(in the rows, 128 means zero)
Each row is followed by its group and then its class within the group.
[ 98 122 141 121  96 136 141 138 135 209 110 130 138 129  99 120 174  95
  97 109 194 100 106 162  47 133 175 129 153 132 121 135 171 111 118  79
 130 111 164 141 120 130  97 151 134 136 136 120 127 118] => zf:(103)
[130 113 129 149 153 145 132 147 133 142 127 130  76 102 125 117 145 113
 154 123 198 114 102 179 124 137  35 132 137 127 149 115 150 112 122 102
  96 115 165 142 128 108 118 132 125 121 130 133 138 118] => qz:(82)
[102 121 146 149 160 131 134 150  88 170 132 114 110 127 122 120 137 136
 138 136 195 112 101 161  84 141  34 135 159 129 139 120 119 108 124  85
  96 106 168 132 121 119 116 136 123 118 136 118 127 105] => qz:(85)
[108 122 133 140 133 129 140 134 134 208 127 131 102 130 115 117 163 125
 131 141 191 114 107 154  65 121 139 103 143 129 111 112 170 125 120  95
 130 117 164 148 121 133 107 131 122 136 126 120 138 124] => zf:(104)
[104 117 135 138 132 128 134 130 130 189 127 127 112 127 110 115 164 107
 140 129 174 107  92 154  77 115 148 130 152 126 118 139 168 106 122  94
 129 124 155 150 125 125 103 132 126 133 141 117 140 126] => zf:(103)
[102 127 124 142 140 140 113 134 122 181 133 131  99 134 109 124 182 112
  96 132 192 117  98 175  71 142 104 143  92 198 126 128 173 133 126  84
 153 116 142 136 138 140 100 132 133 125 119 130 104 114] => rn:(94)
[121 130 121 123 130 118 119 135 129 188 125 116  93 124 109 122 173 108
  94 129 193  95 113 145  77 137 118 113 120 128 114 126 191 128 122  98
 125 117 143 143 133 146 109 132 144 142 142 126 121 120] => rn:(94)
[105 120 150 122 137 109 121 135 137 234 113 130 123 134 102 128 173 118
 100 137 212 111  85 136   4 130 149 116 188 129 116 115 140  99 129  80
 134 110 171 142  96 143 101 125 125 131 120 122 132 107] => zf:(104)
[123 119 132 140 145 140 131 149 142 144 123 132 114 110 121 113 120 119
 134 129 165 117 120 160 117 140  79 123 144 142 141 127 137 121 127 108
 103 118 161 139 125 114 144 122 130 118 129 115 141 129] => qz:(85)
[135 125 111 134 173 139 135 138 128 135 142 124 126 125 127 125 151 118
 167 165 164 124  91 171  89 134  56 122 126 127 109 122 174 109 125 105
 116 120 154 139 121 127 137 126 128 131 127 125 127 119] => Pj:(101)
[138 124  91 132 141 142 157 130 136 123 124 129  90 147 123 120 122 117
 174 149 135 141 105 170 114 121  86 121 109 120 101 134 190 128 131 127
 129 115 127 132 134 100 115 134 124 143 132 172 127 129] => Pj:(87)
[108 121 148 132 143 118 129 126 131 206 129 128 107 158 114 119 158 117
  71 146 188 105 105 131  45 125 137 132 151 129 118 141 156 112 126  87
 116 129 156 141 122 133 106 127 132 153 128 125 127 111] => zf:(103)
[108 122 117 134 137 132 133 114 137 180 137 133 129 142 126 114 158 120
  82 137 169  93 134 139  75 137  87 133  97 126 110 128 175 133 130  99
 117 116 135 131 125 148 109 137 119 138 123 128 126 128] => rn:(94)
[142 132  86 123 160 113 142 142 135 171 124 120 147 120 121 123 164 100
 141 155 164 116  86 172  91 122  55 116 159 132 117 144 181  92 123  97
 109 116 151 145 126 129 116 126 140 121 125 124 126 120] => Pj:(87)
[125 126 114 142 168 112 131 144 140 189 132 132 110 130 129 128 138 122
 104 158 220 105 100 143  70 128  31 134 170 143 139 135 103 108 118  85
  92 102 201 133 113 107 120 124 134 122 128 115 126 125] => qz:(85)
[112 143 151 117 123 117 124 133 138 216 122 125 136 130 132 124 176 139
  83 145 186 131 122 134  62 130 109 135 122 125 143 131 129 131 129 106
 118 122 143 125 123 139 115 131 139 133 131 127 130 121] => rn:(97)
[ 95 112 152 135 138 124 137 140 139 198 120 130  91 134 107 125 153 133
  98 124 216 103  98 158  35 137 133 140 168 135 124 129 153 120 125  79
 135 106 191 148 132 176 109 145 117 130 123 168 132 123] => zf:(104)
[135 127  94 128 143 143 133 139 143 152 133 127 124 131 119  88 154  90
 176 126 168 126 102 191  79 125  55 113 131 132 111 142 205  98 125 104
 112 119 148 140 132 125 110 127 131 130 137 136 113 131] => Pj:(101)
[108 124 130 129 135 126 120 137 134 187 132 130 128 125 123 120 175 100
  94 132 189 124 108 150  68 139 121 114 130 127 114 132 163 128 129  96
 131 122 137 144 120 142 106 122 126 135 123 124 126 117] => rn:(94)
[114 128 121 136 150 114 128 130 129 196 134 132  92 130 125 123 164 138
  53 144 180 113 106 147  77 136  83 133 114 133 123 111 159 124 124  98
 103 114 136 134 142 152  98 135 139 129 126 130 131 138] => rn:(94)
[124 135 117 149 169 102 137 164 139 224 126 130 119 128 129 121 164 118
 105 153 252 103  89 163  36 152   4 121 191 146 140 144 134  88 120  69
  73  97 167 156 108 123 104 108 132 113 107 128 127 124] => qz:(82)
[115 105 135 151 144 160 140 149 132 156 125 128  78 124 109 108 149 114
 179 117 201 129 111 176  95 145  75 137 139 115 146 124 157 135 131  87
 110 103 174 136 125 104 113 129 122 128 135 144 132 110] => qz:(82)
[115 112 147 132 126 121 119 125 123 211 117 122  90 135  95 122 164 125
  75 142 227 103  74 123  24 110 149 131 167 131 118 121 147 121 127  78
 127 114 159 107 112 129 101 118 115 144 112 116 128 121] => zf:(104)
[112 116 138 151 155 126 135 140 129 166 127 117  82 126 116 119 134  97
 157 132 188 114 106 165  66 127  70 103 168 143 134 123 144 110 129  96
  89 112 172 149 133 111 116 105 120 115 133 121 131 115] => qz:(82)
[133 125  99 131 132 159 136 146 135 135 117 103 118 123 116 119 136  94
 156 124 129 138 102 185 131 119  75 117 115 121  90 166 202 111 128 116
 133 122 147 143 127 122 118 129 112 145 133 129 114 118] => Pj:(101)
[114 124 135 129 143 103 131 111 126 166 134 124  84 144 128 132 120 147
  48 153 151 115 121 112  41 139 150 137 136 132 113 116 144 136 139 111
 138 121 107 132 124 148 114 117 121 141 129 120 119 135] => zf:(104)
[134 128  93 155 155 133 136 150 135 159 125 126 122 121 110 121 153 104
 182 157 163 128  95 178 103 124  49 118 138 137 110 130 211  97 124 101
 115 118 160 142 120 138 122 127 131 125 120 156 127 118] => Pj:(101)
[106 129 139 127 141 113 132 130 137 207 121 141 134 134 133 115 164 118
  84 140 199 112  94 131  46 134 149 125 165 131 116 137 147 110 129  95
 113 118 159 131 120 128 104 133 135 125 128 122 125 127] => zf:(103)
[120 118 133 160 152 146 133 143 136 162 123 141  74 134 115 118 126 113
 123 120 202 109 105 158  91 135  70 138 143 132 134 135 156 119 124 100
  77 114 158 145 123 110 112 129 120 118 131 118 123 123] => qz:(82)
[109 126 139 137 126 138 125 146 131 176 131 131 107 131 119 133 169 139
 110 119 158 124 110 180  91 141 116 133 111 137 125 130 168 122 127  98
 143 111 145 130 131 164 113 124 141 132 127 126 124 106] => rn:(94)
[120 110 143 137 144 121 133 134 134 206 127 125 112 130 121 123 180 134
 159 139 195 118 102 168  34 136  89 109 153 129 133 129 159 107 115  80
 108 105 160 139 124 142 109 125 127 142 130 129 121 111] => rn:(97)
[ 99 109 131 133 112 127 143 122 136 188 132 132  97 138 116 130 153 126
 105 125 181 124 109 156  65 133 140 137 117 132 108 125 145 125 132  92
 164 121 149 136 132 155 102 134 134 140 123 124 130 118] => zf:(104)
[119 120 128 152 133 156 125 145 127 148 127 127  92 120 108 110 144 112
 176 115 188 127 107 163  92 141  85 137 146 123 145 126 152 120 120 102
 115 104 175 139 127 104 110 143 104 118 129 125 131 113] => qz:(82)
[128 121  94 131 139 140 140 131 137 153 143 132 126 122 123 139 178  90
 225 130 186 129  86 190  97 125  72 119 128 130 116 138 200  92 126  96
 126 117 164 141 122 134 106 131 127 135 138 127 130 112] => Pj:(87)
[130 110 127 145 159 134 131 155 135 151 131 108 101 133 126 123 140 129
 161 145 179 117 102 167  85 134  36 135 145 135 143 117 151 119 102  96
  99 102 175 136 103  97 118 130 107 133 129 125 136 119] => qz:(85)
[138 124  79 137 151 136 136 146 120 158 117 120 116 122 127 125 187  96
 162 150 147 117 116 184 104 119  69 119 139 112 109 131 216 117 129 108
 129 118 142 143 119 134 113 131 133 132 128 127 122 150] => Pj:(101)
[123 116 131 162 145 140 131 146 135 139 124 132  74 122 119 107 114 143
 138 132 159 109 113 150 115 135  80 147 127 134 125 107 141 130 138 102
 131 103 148 142 130 104 114 138 121 154 134 125 146 125] => qz:(85)
[113 128 129 145 138 140 129 113 129 177 107 134  88 128 119 121 179 121
 135 132 198 122  99 153  80 146  99 145 113 120 127 113 164 126 116  84
 117 113 145 136 138 147 118 122 134 128 108 127 123 124] => rn:(94)
[117 137 145 130 148 107 131 144 137 214 130 116 106 136 129 143 239 147
  93 165 188 110 104 134  23 131  89 125 141 133 117 127 155 113 133  77
 110 111 142 129 121 171 109 116 122 131 116 131 125 120] => rn:(97)
[143 125  74 131 158 121 132 145 137 172 126 111 122 127 126 120 143  99
 144 162 160 119  88 170  94 119  38 120 144 134 104 128 199 103 120  94
 133 118 146 141 114 136 117 135 124 125 128 120 134 139] => Pj:(101)
[139 129  96 137 141 143 138 153 135 148 132 124 103 114 128 122 171  92
 157 132 156 124  98 179 105 125  55 124 110 128 124 127 200 136 120 106
 107 119 165 141 130 127 116 122  54 138 129 125 122 126] => Pj:(101)
[102 136 141 111 160 118 132 133 127 199 119 136 127 149 126 123 176 119
  71 150 202 118 111 163  62 130 101 135 106 130 114 140 152 115 122  97
 112 121 140 132 115 154 114 131 146 126 131 127 115 117] => rn:(94)
[127 126 134 140 166 122 133 159 144 201 126 128 122 127 123 120 190 123
 155 148 240 123  73 174  46 133  19 125 187 132 139 139 140  90 121  78
  83 101 184 147 130 114 114 138 119 121 118 113 130 117] => qz:(82)
[131 140  83 143 132 131 132 136 131 165 136 119 116 127 126 114 163 116
 181 157 157 130  93 181  88 118  50 119 129 123 104 133 208 105 118 103
 123 123 137 139 122 147 112 115 129 119 130 130 130 123] => Pj:(87)
[113 118 151 143 160 143 138 149 146 179  95 137 109 121 120 128 170 137
 149 147 212 102  93 160  55 111  59 130 190 129 146 128 126 106 123  90
  89 106 171 135 119 114 117 144 125 118 121 121 128 117] => qz:(85)
[ 91 114 150 127 135 141 122 137 136 198 129 146 126 143 120 116 218 142
 185 126 202 129 101 169  28 128 114 127 129 129 134 135 149  99 128  73
 115 106 197 135 127 144 108 127 128 128 132 129 131 107] => rn:(97)

Each row is followed by its group and then its class within the group.
[116 133 131 139 114 124 137 129 134  72 133 116 124 137 130 138 145 145
 123 112 106 127 124 112 119 111 134 133  98 128 134 108 132 125 120 127
 136 130 113 122 130 126 130 126 117 139 133 147 130 128] => A:V
[110 131 123 156 117 126 125 124 140 134 149 128 118 137 125 147 146 141
 140 113 116 149 142 115 114 122 132 128 106 130 133 118 128 122 138 126
 134 128 123 122 131 124 122 133 126 154 129 164 132 122] => A:V
[122 137 131 127 145 132 120 123 133 134 118 148 132 121 127 138 126 115
 126 127 138 102 132 132 114 126 115 121 159 125 137 141 130 129 141 137
 118 127 153 128 119 126 126 135 127 145 121  96 127 125] => P:D
[123 140 150 113 147 127 123 126 109 132 114 130 136 122 128 128 121 127
 130 134 143 107 139 131 119 133 118 115 149 127 121 144 114 127 141 126
 123 132 158 125 115 125 123 125 132 121 128 111 124 117] => P:D
[136 138 136 120 145 129 123 132 132 137 122 144 130 127 129 142 133 124
 139 125 138 119 133 123 118 120 117 116 149 115 132 138 126 129 142 137
 123 126 153 121 124 127 115 136 125 138 128 112 132 125] => P:R
